B, the same points and some others measured another way; then each row and its match in B:
B:
0: [28, 27, 33, 96, -46, -21, 186, 46, 16, 52, -197, -192, 38, -45, 62, -166, -89, -15, -255, 61, 162, -169, -178, 84, -143, -119, 60, -285]
1: [-38, 9, -6, -29, 73, -185, 66, -5, -7, 2, -8, -36, 178, -52, -82, -99, 67, -152, -118, 25, 42, -8, 83, -29, -43, -44, -44, -79]
2: [17, 133, 3, 89, 97, -67, 107, 9, 30, 41, -12, -109, 91, -156, -22, 13, 8, -120, -87, -46, 47, -17, 18, -39, -215, -2, -43, -131]
3: [10, 75, -1, 41, 92, -34, -63, -114, 67, 36, 89, 125, -107, -12, -14, -113, 166, -84, 77, -1, 14, -78, 68, -166, -4, 19, 57, 171]
4: [-29, 292, -144, 50, 40, -112, 55, 147, -80, -2, -44, -11, 19, -139, -44, 292, 12, -54, -9, -183, -76, 48, -25, -5, -36, 35, 97, -37]
5: [231, 103, -124, 58, 157, -17, -181, 159, 80, 72, -30, 27, -73, -171, -119, 468, -206, 2, 23, -88, -40, 154, 235, -76, -62, 155, -122, 117]
6: [-67, 2, -126, -10, 31, -206, -215, 106, -112, -86, -185, 57, 69, 39, -54, 173, -56, 35, 21, 70, -89, 137, 140, -37, 48, 185, -115, -8]
7: [-94, -4, -17, -12, 20, -93, 125, -19, -79, 15, -23, -73, 126, 21, 30, -203, 66, -100, -174, -23, 105, -58, -73, 53, -56, -156, -49, -187]
8: [-71, 124, -187, -16, 15, -184, -87, 154, -139, -64, -107, 21, 66, -27, -68, 276, -13, 4, -14, -108, -88, 124, 14, 40, 37, 76, -13, -60]
9: [-76, 39, -6, 113, -34, 66, 44, -133, -25, 21, -60, -16, -150, 79, 161, -326, 143, 25, -48, 30, 97, -179, -199, -25, -100, -84, 75, -94]
10: [-144, 64, 14, -140, 267, -238, -152, 71, -141, 29, 127, 242, 251, 15, -78, 134, -38, -234, 95, -33, -52, 188, 491, -216, 218, 39, -275, 287]
11: [52, 69, 28, 70, 72, -46, -70, -77, 96, 38, -5, 92, -109, -29, -13, -94, 81, -60, 48, 77, 25, -109, 89, -177, -2, 60, 91, 158]
12: [250, -46, -133, -38, 83, -95, -266, 147, 124, 44, -62, 125, -129, -54, -200, 386, -162, 35, 8, -3, -5, 85, 197, -58, 145, 122, -5, 202]
13: [18, -52, -43, -15, 62, -99, -153, 7, 63, 16, 62, 108, -72, -11, -121, 137, 50, -34, 62, -128, 94, -15, -122, -30, -23, 21, 22, 28]
14: [-19, 76, 26, 86, 123, -51, -107, 81, 26, 53, 15, 28, -21, -115, -44, 281, -110, -48, 100, -178, 114, 12, -124, -58, -196, 90, -73, -62]
15: [-191, 170, 91, 38, 185, -90, 57, 29, -112, 60, 76, 48, 166, -71, 60, 27, -24, -184, 52, -136, 79, 14, 64, -121, -106, -26, -151, -22]
16: [-68, 63, -104, -29, 134, -197, -309, 151, -145, -50, -139, 184, 70, 43, -36, 294, -144, 7, 121, 73, -142, 214, 388, -160, 163, 241, -212, 205]
17: [-161, -104, -44, -9, -65, 69, -15, -56, -114, 34, 53, 71, -179, 193, 127, -199, 112, 53, -47, -218, 239, -169, -473, 135, 24, -257, 46, -161]
18: [174, 32, -291, 110, 118, 346, -31, -173, -61, 97, 182, -63, -271, 26, 201, -139, 157, 82, -105, -154, -33, 138, 114, 55, -179, -172, -300, -3]
19: [0, -6, -161, 72, -89, 192, 50, -148, -92, 30, -31, -20, -272, 173, 228, -399, 187, 116, -154, 0, 62, -136, -172, 82, 30, -226, 42, -70]
20: [86, 71, -167, 122, 223, 213, -107, -156, -40, 81, 210, -1, -136, -48, 131, -20, 119, -20, 46, -142, -46, 186, 214, -84, -257, -3, -368, 59]
21: [66, -17, -153, 1, 1, -139, -233, 149, -72, -54, -281, 40, -22, 54, -32, 188, -169, 113, -57, 170, -101, 117, 243, -33, 136, 180, -91, 54]
22: [-114, 272, -109, 84, -32, -32, 155, 104, -125, 1, -69, -74, -21, -78, 69, 113, 42, -23, -65, -222, 25, -68, -267, 81, -98, -86, 142, -193]
23: [97, 9, -60, 79, 58, -48, -96, 51, 92, 29, -27, -41, -63, -117, -98, 228, -54, 0, 1, -112, 85, 5, -132, 7, -196, 78, -14, -106]
24: [50, -52, -47, 28, 28, -75, -114, 32, 76, 19, -4, 20, -78, -43, -106, 153, -3, -1, 8, -119, 122, -40, -203, 23, -105, 21, 34, -79]
25: [-101, 61, -56, 43, 120, 42, -100, 43, -99, 55, 109, 72, -61, -4, 60, 183, -28, -21, 84, -278, 113, 54, -159, 7, -122, -42, -158, -61]
26: [34, 99, -49, 47, 116, -94, -197, 41, -19, 0, -113, 122, -37, -12, -1, 111, -69, -7, 80, 128, -96, 73, 336, -196, 76, 192, -86, 214]
27: [153, -32, -90, -6, 70, -96, -195, 66, 116, 28, 8, 94, -102, -65, -172, 265, -37, -7, 34, -70, 37, 30, 29, -52, 20, 87, 22, 104]
28: [50, -13, -65, -27, 122, -113, -217, 68, 47, 28, 70, 149, -52, -47, -150, 299, -34, -47, 110, -142, 40, 68, 37, -76, 18, 86, -50, 122]
29: [-40, 104, -11, -104, 248, -225, -117, 96, -78, 36, 77, 178, 227, -60, -111, 189, -68, -218, 48, 0, -81, 181, 518, -207, 172, 75, -223, 270]
30: [100, -73, -173, 49, -69, 114, -28, 41, -17, 42, -65, -81, -206, 45, 46, 53, -38, 134, -159, -158, 143, -51, -316, 194, -81, -149, 2, -215]
31: [148, -103, -178, -47, -23, -5, -122, -25, 61, 21, 24, 82, -199, 70, -83, -5, 98, 52, -87, -50, 51, -35, -55, 49, 129, -96, 73, 73]
32: [20, 470, -121, 138, 49, 62, 307, 7, -12, 78, 115, -82, -88, -231, 54, 72, 190, -130, -54, -279, -50, -96, -117, -30, -158, -131, 240, -35]
33: [45, 140, 2, 98, 113, -66, 83, 21, 46, 49, -21, -102, 87, -177, -37, 69, -17, -117, -69, -47, 33, 9, 53, -63, -227, 34, -54, -106]
34: [-19, -71, -126, -89, 89, -121, -27, -55, -70, -6, 74, 32, 113, 50, -53, -126, 137, -106, -119, -8, -12, 98, 175, 4, 51, -101, -165, 2]
35: [214, 155, -129, 88, 155, 25, -88, 120, 67, 79, -14, -29, -65, -187, -67, 371, -153, -18, -18, -93, -44, 130, 220, -65, -116, 109, -119, 69]
36: [-63, 104, -24, 159, 3, 139, 166, -3, -75, 70, -48, -182, -66, -48, 183, -92, -23, 18, -138, -178, 175, -106, -339, 118, -300, -159, -51, -341]
37: [102, 18, -164, -102, 269, -103, -247, 33, -57, 39, 142, 196, 83, -14, -102, 211, -24, -119, 47, -1, -153, 297, 635, -179, 177, 84, -343, 351]
38: [33, 5, -140, 53, -16, -10, -115, -3, -67, -26, -166, 8, -106, 80, 73, -73, 11, 92, -72, 113, -49, 18, 94, -16, 43, 47, -43, 8]
39: [-13, 29, -98, 80, -50, 132, 43, -151, -49, 31, -14, 0, -223, 121, 179, -348, 187, 62, -95, 5, 64, -143, -145, 19, -17, -163, 62, -35]
40: [-40, -100, -69, 53, -86, 83, -5, 17, -41, 39, -63, -50, -181, 92, 87, -53, -14, 110, -112, -183, 238, -144, -488, 183, -106, -181, 43, -276]
41: [-50, -34, 9, -25, 70, -103, -141, -21, 37, 24, 83, 159, -71, 31, -77, 43, 78, -64, 96, -114, 118, -66, -114, -79, 29, -9, 41, 83]
42: [-297, 101, 112, 36, 104, -45, 139, -14, -184, 57, 53, 4, 156, 34, 163, -187, 26, -150, -26, -157, 175, -81, -157, -20, -115, -165, -129, -178]
43: [-77, 22, -48, 85, -16, -47, -66, -19, -67, -34, -159, -15, -48, 55, 86, -118, 30, 49, -30, 81, 18, -43, -57, -23, -72, 59, -20, -93]
44: [20, 130, -47, 149, 51, 79, 116, 12, -12, 67, -23, -156, -37, -118, 83, 26, -22, -20, -102, -148, 97, -43, -174, 52, -291, -66, -52, -237]
45: [-10, 54, -156, 78, 200, 200, -85, -147, -113, 71, 219, 34, -108, 22, 172, -80, 132, -21, 39, -174, -12, 165, 153, -50, -181, -75, -366, 37]
46: [39, 230, 25, 93, 245, -61, -71, 119, 13, 90, 35, 41, 78, -209, -40, 359, -168, -137, 105, -112, -19, 119, 269, -189, -149, 158, -172, 107]
47: [-177, 152, -201, 14, -78, -5, 75, 105, -252, -28, -80, -28, -44, 80, 135, 52, 44, 66, -106, -235, 22, -3, -281, 173, 32, -165, 34, -211]
48: [167, 384, -298, 74, 31, 119, 136, 100, -71, 66, 12, -40, -181, -133, 58, 224, 48, 16, -127, -203, -149, 50, 120, 34, 59, -109, 121, 84]
49: [107, 4, -20, -47, 158, -158, -285, 117, 91, 44, 31, 223, -49, -59, -199, 381, -123, -63, 142, -57, 14, 75, 210, -166, 133, 158, -31, 276]
50: [76, 16, -52, -23, 101, -76, -151, -58, 85, 36, 89, 177, -113, 1, -98, 19, 110, -69, 74, -7, -2, -18, 148, -152, 110, 30, 42, 246]
51: [62, 176, 27, 130, 181, -43, -67, 107, 66, 77, -7, -16, 24, -219, -58, 346, -159, -84, 86, -122, 41, 62, 74, -125, -243, 158, -109, -11]
52: [145, -21, -308, -85, 14, -135, -304, 221, -130, -62, -256, 98, -44, 87, -72, 347, -200, 147, -89, 127, -198, 255, 414, 13, 307, 155, -155, 168]
53: [-129, -24, -111, 87, -115, 159, 50, -109, -176, 2, -117, -48, -207, 220, 293, -409, 127, 144, -145, -3, 106, -152, -291, 117, -20, -212, 1, -199]
54: [120, 118, -98, 128, 74, 64, 37, 47, 36, 65, -29, -132, -63, -146, 15, 155, -68, 0, -88, -120, 48, 23, -52, 30, -248, 1, -72, -151]
55: [3, -61, -6, 2, 30, -107, -115, -5, 72, 16, 29, 84, -72, -4, -110, 64, 51, -36, 41, -99, 130, -85, -197, -25, -44, 4, 77, -17]
56: [-97, 3, -64, 100, -85, 141, 62, -141, -107, 16, -78, -32, -202, 166, 249, -416, 156, 91, -115, 18, 107, -177, -246, 53, -40, -182, 41, -138]
57: [18, 77, -81, 159, -32, 177, 157, 12, -56, 75, -82, -204, -121, -38, 184, -77, -48, 68, -189, -156, 162, -100, -336, 160, -269, -172, -37, -341]
58: [117, -41, -93, -22, 86, -125, -198, 69, 98, 14, 21, 87, -58, -69, -186, 285, -32, -22, 46, -95, 36, 55, 12, -40, -13, 95, -8, 66]
59: [-229, -41, -123, 64, -125, 144, 28, -72, -275, -18, -138, -38, -160, 271, 331, -383, 93, 161, -138, -42, 115, -109, -342, 164, -1, -223, -66, -257]
60: [24, -4, -132, -77, 79, -132, 32, -17, -50, 2, 45, -7, 131, -5, -74, -87, 108, -119, -157, 3, -30, 83, 209, 2, 59, -95, -108, 2]
61: [-202, 110, 48, 57, 86, -12, 143, -22, -138, 53, 46, -47, 109, -6, 132, -152, 47, -121, -61, -151, 139, -59, -145, 9, -163, -153, -108, -189]
62: [-51, 43, -31, 72, 39, -113, -119, -18, -35, -38, -128, 24, -7, 12, 24, -39, 27, 4, 34, 102, -29, 6, 73, -103, -66, 138, -46, -5]
63: [63, 125, -8, 80, 105, -81, 74, 50, 44, 48, -51, -104, 98, -162, -50, 78, -55, -109, -94, -14, 29, 12, 95, -51, -175, 32, -53, -96]
64: [-126, -11, -4, -79, 113, -199, 8, -11, -82, 1, 60, 53, 206, 16, -57, -104, 84, -173, -56, -18, 37, 39, 136, -54, 36, -67, -130, -9]
65: [107, 27, -53, 17, 57, -29, -96, -74, 91, 36, 27, 114, -146, 3, -46, -68, 107, -31, 17, 46, 10, -67, 106, -126, 66, 13, 78, 186]
66: [-151, 97, 40, 85, 52, 10, 165, -22, -101, 56, 2, -100, 77, -26, 132, -159, 28, -89, -101, -129, 148, -89, -197, 36, -201, -149, -68, -244]
67: [85, -88, -78, -9, -17, -53, -93, -28, 87, 15, 6, 58, -141, 29, -95, -6, 85, 13, -41, -54, 105, -91, -170, 26, 21, -52, 114, -3]
68: [118, 39, -135, 72, 62, 26, -70, 47, 43, 43, 15, -51, -98, -101, -54, 223, -23, 21, -33, -169, 48, 50, -96, 48, -177, 12, -60, -101]
69: [-86, -17, 0, -43, 118, -100, -194, 17, -19, 36, 116, 214, -51, 41, -66, 145, 22, -71, 146, -162, 100, 1, -48, -95, 69, 8, -41, 137]
70: [-98, 31, -77, 32, 53, -131, -156, 20, -102, -55, -117, 60, 28, 43, 23, 27, 18, 11, 49, 59, -58, 74, 110, -80, -11, 136, -112, 10]
71: [88, -55, -99, -9, 39, -91, -136, 15, 87, 13, 45, 57, -89, -38, -147, 160, 52, -14, 12, -122, 75, -7, -118, 6, -37, 11, 39, 2]

[-132, -304, 163, -49, 503, -556, 69, -492, -67, -137, -386, -126, -423, 45, 283, -141, 47, 249, 308, 108, 61, -361, 1, 379, 252]
48
[-170, -329, -410, 238, -161, -71, 300, 382, 224, -127, 108, 91, -97, -101, -326, 147, -163, -20, 96, 352, -325, 160, 36, -574, 74]
21
[-370, -169, 197, 193, 381, -613, 139, -380, -126, -128, -213, -366, -398, -56, 477, 1, 263, 160, 296, 138, -141, -381, 136, 268, 373]
32
[-668, 19, -131, 379, -211, 385, -41, 257, -96, 87, 159, -218, -303, -444, 423, 242, 128, 131, 6, -356, -205, 364, -220, -404, 422]
17
[-120, -115, -62, -224, -36, 172, 76, 95, 414, 101, 204, 94, -142, -243, 24, 55, -99, -179, 46, -239, 12, 151, -68, -574, -78]
14
[-53, 162, -386, 238, -119, 64, 33, 244, 353, 233, 286, 112, 57, -23, 178, 101, 104, -181, -250, 40, -226, 210, 165, -632, 241]
63
[403, 323, -239, -198, 80, 154, -360, -56, -235, -14, -284, 421, 65, 319, -136, -378, -307, 140, -384, -52, 94, 286, 161, 314, 165]
34
[-427, -45, 58, -60, -127, 192, 21, 226, -37, -102, 140, -109, -219, -293, 65, 49, -91, -30, 98, -313, -130, 194, -73, -281, 91]
27
[-430, -32, -306, 334, -114, -137, 222, 478, 248, 154, 596, -131, -107, -153, 226, 244, 117, -128, -16, -102, -316, 127, -16, -743, 277]
57
[74, 270, 189, -265, -85, 190, 28, -262, -126, -157, -149, -120, -174, -244, -45, -3, -83, -115, 102, -9, -51, 148, 320, 188, -163]
67
[177, 39, 109, -515, 34, -8, 104, -72, 213, -101, 73, 78, -122, -92, -238, -102, -263, -221, 117, -79, 48, 44, 193, -112, -328]
23
[328, -184, -55, -178, -20, -151, 221, -171, 69, -269, -165, 222, 83, 3, -512, 11, -218, -98, 161, 395, -102, 22, 274, -97, -211]
38
[-224, -156, -456, 368, 186, -161, 171, -2, 154, 123, -152, -150, -609, -93, 280, 73, -29, 302, 117, 321, -144, 64, -81, -33, 329]
8
[436, -171, -37, -290, 73, -217, 181, -248, -8, -298, -258, 264, 41, 97, -557, -88, -305, -37, 169, 413, -36, -8, 284, 109, -256]
59
[-166, 142, -71, -24, -122, 301, 69, -22, 202, 120, 128, -108, -282, -358, 194, 163, 6, -85, 39, -151, -66, 262, 35, -314, 10]
24
[-510, 38, -70, 198, -247, 375, 21, 219, 43, 42, 157, -169, -226, -436, 261, 210, 85, -23, 30, -268, -198, 319, -76, -466, 226]
55
[79, 136, 15, -300, -41, 265, 59, -161, 286, 69, 19, 21, -209, -269, 16, 35, -102, -167, 53, -111, 44, 191, 129, -220, -188]
40
[86, -48, -34, 72, -97, -258, 307, -50, -182, -303, 15, -46, 35, -60, -343, 147, -82, -62, 212, 401, -280, 23, 334, -24, -57]
53
[322, 51, 13, -433, 165, -130, 82, -234, 302, 42, 70, 165, -75, 25, -108, -82, -158, -177, 50, -19, 107, -23, 176, -126, -225]
35
[750, 429, -94, -243, 195, -141, 112, -600, -131, 181, 171, 177, -13, 99, -62, 147, -117, 37, 42, 64, 213, 140, 233, 319, -179]
20
[83, -130, -45, -73, 336, -349, 186, -440, 268, -19, -349, -116, -450, -38, 172, -61, 13, 56, 224, 375, -16, -228, 211, 169, 19]
22
[372, 321, -48, -263, 43, -304, 101, -13, 32, -113, 92, 75, 81, 234, -233, -181, -152, -258, -105, 267, -162, -31, 554, 74, -161]
2
[-341, -221, 27, 275, -130, -98, 124, 111, -311, -269, 57, -38, 62, -174, -94, 193, 35, 77, 165, -1, -271, 92, 11, -232, 269]
19
[41, 326, 29, -142, -25, 218, 40, -268, -15, 55, -49, -171, -346, -275, 181, 74, -41, -21, 74, -55, -1, 207, 194, 136, -69]
71
[-208, 18, 47, -220, -47, 175, -19, 99, -8, -86, 36, -32, -249, -198, -4, -57, -184, -14, 67, -260, -27, 183, -21, -116, -20]
58
[296, -121, 88, -161, -75, -26, 148, -330, 36, -241, -202, 219, 206, -110, -378, 85, -72, -150, 139, 261, -84, 39, 289, -150, -159]
56
[-450, 12, -71, 172, -147, 404, -79, 90, -30, 74, 32, -97, -256, -400, 306, 147, 47, 99, 5, -340, -85, 328, -179, -313, 281]
69
[463, -151, -175, -290, 106, -257, 234, -152, 60, -272, -261, 226, -118, 143, -590, -133, -400, -3, 165, 525, -48, -3, 301, 162, -290]
16
[423, 245, -98, -262, 88, -138, 158, -252, 359, 121, 136, 98, -24, 30, -40, 13, -40, -261, -27, 181, -12, 4, 388, -165, -207]
46
[5, -56, 90, -434, 160, -103, 8, 0, -27, -119, 52, 74, -237, 7, -122, -180, -307, 13, 121, -249, 102, 32, -27, 65, -112]
25
[1, 526, -534, 475, -109, 200, -206, 208, -213, 230, 28, 52, -101, 123, 316, -26, 38, 173, -439, 76, -227, 414, 192, 22, 517]
10
[18, 145, -98, 97, 132, -246, 52, -40, -437, 46, 402, 17, -71, 63, 105, 156, -79, 228, 65, -276, 14, 147, -113, 108, 260]
18
[406, 203, -110, -308, 58, -107, -41, -55, 194, -25, -16, 272, 141, 207, -209, -217, -168, -229, -186, 138, -34, 48, 385, -99, -110]
66
